Read these off the matrix that follows.
1) Give the smallest entry in the first column.
2) Give the top-left entry.
3) Give the entry directly above 0.93.
4) Give the second-last entry, reading row by row.
5) Give the last entry, reading row by row.
6) Give the second entry on the main diagonal.
7) Give the third entry on the main diagonal.
8) Give the entry directly above 0.55.
[[ 0.20  0.75  0.45 -0.02  0.02  2.14  0.07  0.51]
 [ 0.06  1.58  0.48  0.49  0.30  0.72  1.84 -0.02]
 [ 0.33  0.20  0.50  0.01  0.57  0.88  1.80  0.08]
 [ 0.44  0.22  1.36  0.02  1.57  0.89  0.80 -0.33]
 [ 1.08 -0.04  1.54  0.03  0.08  2.30  0.16  0.39]
 [ 0.12  0.80  0.40  0.55  0.29  0.93  1.38  0.28]
 [ 0.04  0.45  0.32 -0.02  0.79  0.90  1.38  0.01]
 [-0.02  2.28  0.09  0.32  0.05  1.30  4.87  0.00]
 [ 0.83  0.01  0.79  0.75  1.01  1.12  0.40  1.01]
 [ 0.90  0.00  1.40  0.23  0.60  2.06  0.31  0.52]]
1) -0.02
2) 0.20
3) 2.30
4) 0.31
5) 0.52
6) 1.58
7) 0.50
8) 0.03

[[-118.76 -188.62   78.04  -48.63   59.59   13.45  -39.80  113.53  -54.51
  -186.58]
 [-104.29  -97.11 -100.59  -22.31 -125.47 -162.88   -9.34 -130.76   56.93
  -153.08]
 [  11.24 -140.90  -33.26  -40.46 -120.69 -108.28  -23.05   23.86   23.65
   112.65]
 [   5.26   87.14 -170.83 -126.81 -104.01  -85.44  -90.48  -68.88 -206.51
   -73.09]
 [-101.21 -142.80   -7.75  -45.82  133.84  -16.13  -22.28  170.71 -168.96
  -117.72]
 [ -54.04 -137.48   56.82  -91.00  -21.94  -32.50   20.74   78.59 -116.22
   -58.98]
 [-145.33  -93.70 -180.30  -77.69  -53.39  -60.62 -111.48  -41.61  -75.26
  -130.47]
 [ -26.87   55.89 -125.12 -128.22  -69.02   19.27 -187.87 -186.48   14.00
   -12.58]
 [  -6.12  -90.07  166.26   84.76  -59.75   -7.43   -0.70 -107.85   36.42
    -7.55]
 [-113.95 -115.40  -62.89   23.00 -252.23 -135.96  -71.50  -87.73  -28.42
  -139.44]
 [  95.39  -27.91 -140.11 -121.30 -173.90  -16.42 -149.05 -155.56   14.31
   -47.74]
 [ -49.36 -151.41    8.47  -66.12   96.99  -21.29  -28.52  182.31  -55.27
  -182.65]
 [  -2.10   18.33  -70.13    2.33   -9.30  -71.49  -40.80  -68.52 -166.45
  -118.68]
 [-108.60   45.11 -164.04 -133.30  -32.62 -168.72 -145.28  -56.43  -93.79
  -125.17]
 [ -53.61 -163.08   -4.04 -164.33 -110.38 -207.73  -63.98   20.94    6.11
   184.29]
 [ -27.60   32.88  -66.39  116.63  -27.16    3.65 -129.19    7.56  -64.36
  -182.61]]
The entry just left of the largest entry: 6.11
Find the entry just left of 116.63.
-66.39
Find the entry just right of -77.69.
-53.39
Find the entry just right of the smallest entry.
-135.96
The largest entry is 184.29
Find the minimum.
-252.23
Find the entry just right of -59.75.
-7.43
Find the entry just left of -66.39.
32.88
Find the entry just right of -145.28.
-56.43
The entry just left of -170.83 -> 87.14
The entry just left of -121.30: -140.11

Questions about the grid below.
1) Give the bottom-left entry.
2) Give the entry just left of the smallest entry.
3) Give the entry directly below the smallest entry.
4) Give the entry directly above -2.88.
5) Give the smallest entry in the last row.
6) Give the entry directly below the largest entry.
7) Give the entry just right of 1.36.
8) Give the entry in the bottom-right corner.
[[-0.68  0.34  1.41 -1.37 -1.41 -0.55  0.42  0.71 -0.37]
 [ 0.56 -0.27  1.44  0.78 -0.57  0.84  0.39  0.46 -0.02]
 [-1.10 -2.88  0.36 -4.10 -0.57 -1.40 -0.70  2.21 -1.50]
 [ 0.83  1.17 -0.95  1.48  0.28  0.54 -0.41 -1.31  0.62]
 [-1.19  1.15  0.96 -0.54 -0.04 -0.60  0.70  0.26  0.87]
 [-1.76  1.36  3.77  0.65 -0.74 -1.17  1.77 -1.01  2.45]
 [-0.93 -0.31  2.16  0.37  0.65 -0.58  0.85  0.19  1.00]
 [ 0.28  1.69  0.85  0.43 -1.47  0.18  0.15 -0.59  0.51]]
1) 0.28
2) 0.36
3) 1.48
4) -0.27
5) -1.47
6) 2.16
7) 3.77
8) 0.51

x = [-0.89  4.35  0.77  3.63  0.34 -4.44 -1.06]
The median of all entries?
A: 0.34
The entry just left of -1.06?
A: -4.44
The entry just left of 4.35: -0.89

Questions about the grid below.
1) The entry just left of the smallest entry?
2) The median of all entries?
3) The entry just left of 205.99?
4) The entry just right of -82.17?
[[-121.04 -143.54 -154.25 -235.33  212.94  214.40  -84.82 -119.96 -163.99
  -118.18 -113.89 -159.29 -203.34 -160.48 -232.03]
 [-101.85 -161.08 -171.91 -219.51  207.03  205.99  -82.17 -131.17 -154.29
  -104.04 -109.13 -158.96 -183.47 -179.33 -227.64]
 [  53.20   17.95   25.42   98.14 -141.72 -146.31   21.25    3.07   83.15
    42.52   34.68   63.89   80.52   37.36   75.64]
 [-119.35   55.18   57.62  -60.00  -41.55  -40.78  -81.65   34.28  -55.40
  -107.98  -81.23  -21.82  -44.15   45.98   15.13]
 [-157.19  -35.99  -26.83  -84.24  -80.16  -83.05  -86.25  -66.00  -65.23
  -139.06  -85.34   41.44  -47.78  -39.82  -52.62]
 [ -78.55    8.82    7.35  -10.79   23.59    1.96 -146.14    7.86   66.91
  -123.96 -146.05   32.08   53.79   18.59   53.28]
 [  25.32 -131.35 -136.07   29.99  -37.89  -49.67  -40.48 -125.52   66.66
    -6.01  -34.57   -5.25   52.49 -121.99  -45.92]
 [  74.90  -92.00 -105.48  117.04  -49.41  -79.82 -110.25  -68.59  174.31
    -3.89  -91.37  -12.43  172.86  -84.24   77.13]
 [-127.64 -158.49 -166.56 -226.88  193.15  190.63 -100.43 -131.46 -155.61
  -130.45 -127.56 -128.58 -183.60 -171.69 -224.15]]
1) -154.25
2) -66.00
3) 207.03
4) -131.17

[[246 116 106 771]
 [866 143 116 481]]
Read off the bottom-left entry.
A: 866
The entry directly below 771: 481
The top entry of the column that holds the smallest entry: 106
